Here is a tiny trained network, its code and every weight. The questions are about switching its units off for an input and a class, where a switched-off unit gives its printed mean instead of its output.

import numpy as np


def w(rows, s, z=0):
    codes = np.array(rows[::2]) - 128.0
    scale = np.full(codes.shape[1], s)
    scale[-1] = z or s
    return codes * scale


def f(y):
    return y / 2 * (1 + np.tanh(0.7978845608 * (y + 0.044715 * y**3)))


def log_softmax(a):
    a = a - a.max(-1, keepdims=True)
    return a - np.log(np.exp(a).sum(-1, keepdims=True))


def net(x, mask):
    res = np.array(x, float).reshape(1, 4) / 4 @ E
    y = f(res @ A[0][:, :-1].T + A[0][:, -1])
    res = res + np.where(mask, y, B[0][:, -1]) @ B[0][:, :-1]
    return log_softmax(res[-1] @ U[:, :-1].T + U[:, -1])


A, B = {}, {}
E = w([
[104,170,76,224,121,121],'x0',
[156,126,43,81,254,227],'x1',
[120,157,247,37,100,115],'x2',
[142,49,197,184,150,195],'x3',
],0.0094)
A[0] = w([
[152,160,149,131,108,119,135],'neuron 0',
[128,81,125,88,249,198,251],'neuron 1',
[164,103,177,112,160,177,129],'neuron 2',
[125,141,187,155,59,122,187],'neuron 3',
[102,138,169,127,70,78,227],'neuron 4',
[124,186,117,91,126,75,142],'neuron 5',
[169,120,22,173,120,196,188],'neuron 6',
[111,182,97,96,68,86,157],'neuron 7',
[104,68,200,148,98,131,206],'neuron 8',
[144,137,63,151,135,140,151],'neuron 9',
[121,109,191,170,101,84,151],'neuron 10',
[84,84,126,126,156,114,72],'neuron 11',
[98,152,49,143,124,119,234],'neuron 12',
[127,115,170,160,90,104,123],'neuron 13',
],0.014,0.0036)
B[0] = w([
[120,131,68,97,130,88,142],'neuron 0',
[178,147,172,127,142,254,253],'neuron 1',
[192,89,151,4,108,218,179],'neuron 2',
[129,86,9,134,31,107,185],'neuron 3',
[145,61,16,61,89,61,194],'neuron 4',
[96,150,162,43,224,70,171],'neuron 5',
[149,217,210,207,146,142,219],'neuron 6',
[27,228,162,48,157,70,183],'neuron 7',
[163,25,146,192,37,159,182],'neuron 8',
[83,199,147,249,185,105,175],'neuron 9',
[179,98,41,170,34,94,179],'neuron 10',
[77,118,128,103,107,151,128],'neuron 11',
[81,240,140,195,194,133,188],'neuron 12',
[157,159,101,141,44,110,165],'neuron 13',
],0.0074,0.018)
U = w([
[125,86,91,137,76,83,229],'0',
[67,133,126,75,159,62,2],'1',
[107,169,167,250,172,131,251],'2',
[169,97,177,101,135,201,148],'3',
],0.016,0.00085)

Each question gives the input, the list of numbers given to net, and the class t.
The units are the neurons (one row each of A and B). Each row of codes is followed by its name. A weight is (code - 128) times the scale printed after its matrix; where a second scale follows, it is the last column's (A, B and U).
mask holds one flag per neuron, in row order. A switched-off neuron (its flag False) gives its mean, the last column of its row in B, instead of its output. The means were averaged over made-up inputs and are rounded, as every weight is.
A unit's drop is (log p(t) with every unit on - log p(t) with that unit switched off) / (log p(t) with every unit on - log p(t) with every unit switched off).
The circuit of an input: a set's keep is (log p(t) with only the set's units on - log p(t) with every unit switched off) / (log p(t) with every unit on - log p(t) with every unit switched off). Starting from the 12 units with the biggest drops (on a tie, the unit counted first), units are removed one at a time, each time the one whose removal leaves the highest keep (on an exact tie, the one counted first), for as long as the keep stays at least 0.8.
units of the circuit, in order: the units of the circuit, biggest drop first
top k neurons: the k neurons with the biggest drops, biggest first
drop when u is switched off: that unit's drop, to one decimal
input [-8,0,-5,-5], class 1: units of the circuit, in order -> (neuron 8)
input [-1,2,4,-2], class 1: top 4 neurons -> (neuron 1; neuron 8; neuron 6; neuron 2)
input [1,-3,5,-5], class 1: top 2 neurons -> (neuron 7; neuron 5)
input [7,5,6,-6], class 1: top 4 neurons -> (neuron 5; neuron 6; neuron 1; neuron 7)
input [-6,7,-5,-1], class 2: top 3 neurons -> (neuron 6; neuron 9; neuron 4)
input [-6,-1,0,-2], class 1: top 2 neurons -> (neuron 1; neuron 10)
input [7,-3,4,-2], class 0: top 2 neurons -> (neuron 3; neuron 10)
input [8,-3,3,-3], class 1: drop when neuron 7 is switched off -> 0.5
input [7,2,5,3], class 3: drop when neuron 12 is switched off -> 0.6
input [5,3,5,1], class 3: drop when neuron 12 is switched off -> 0.3
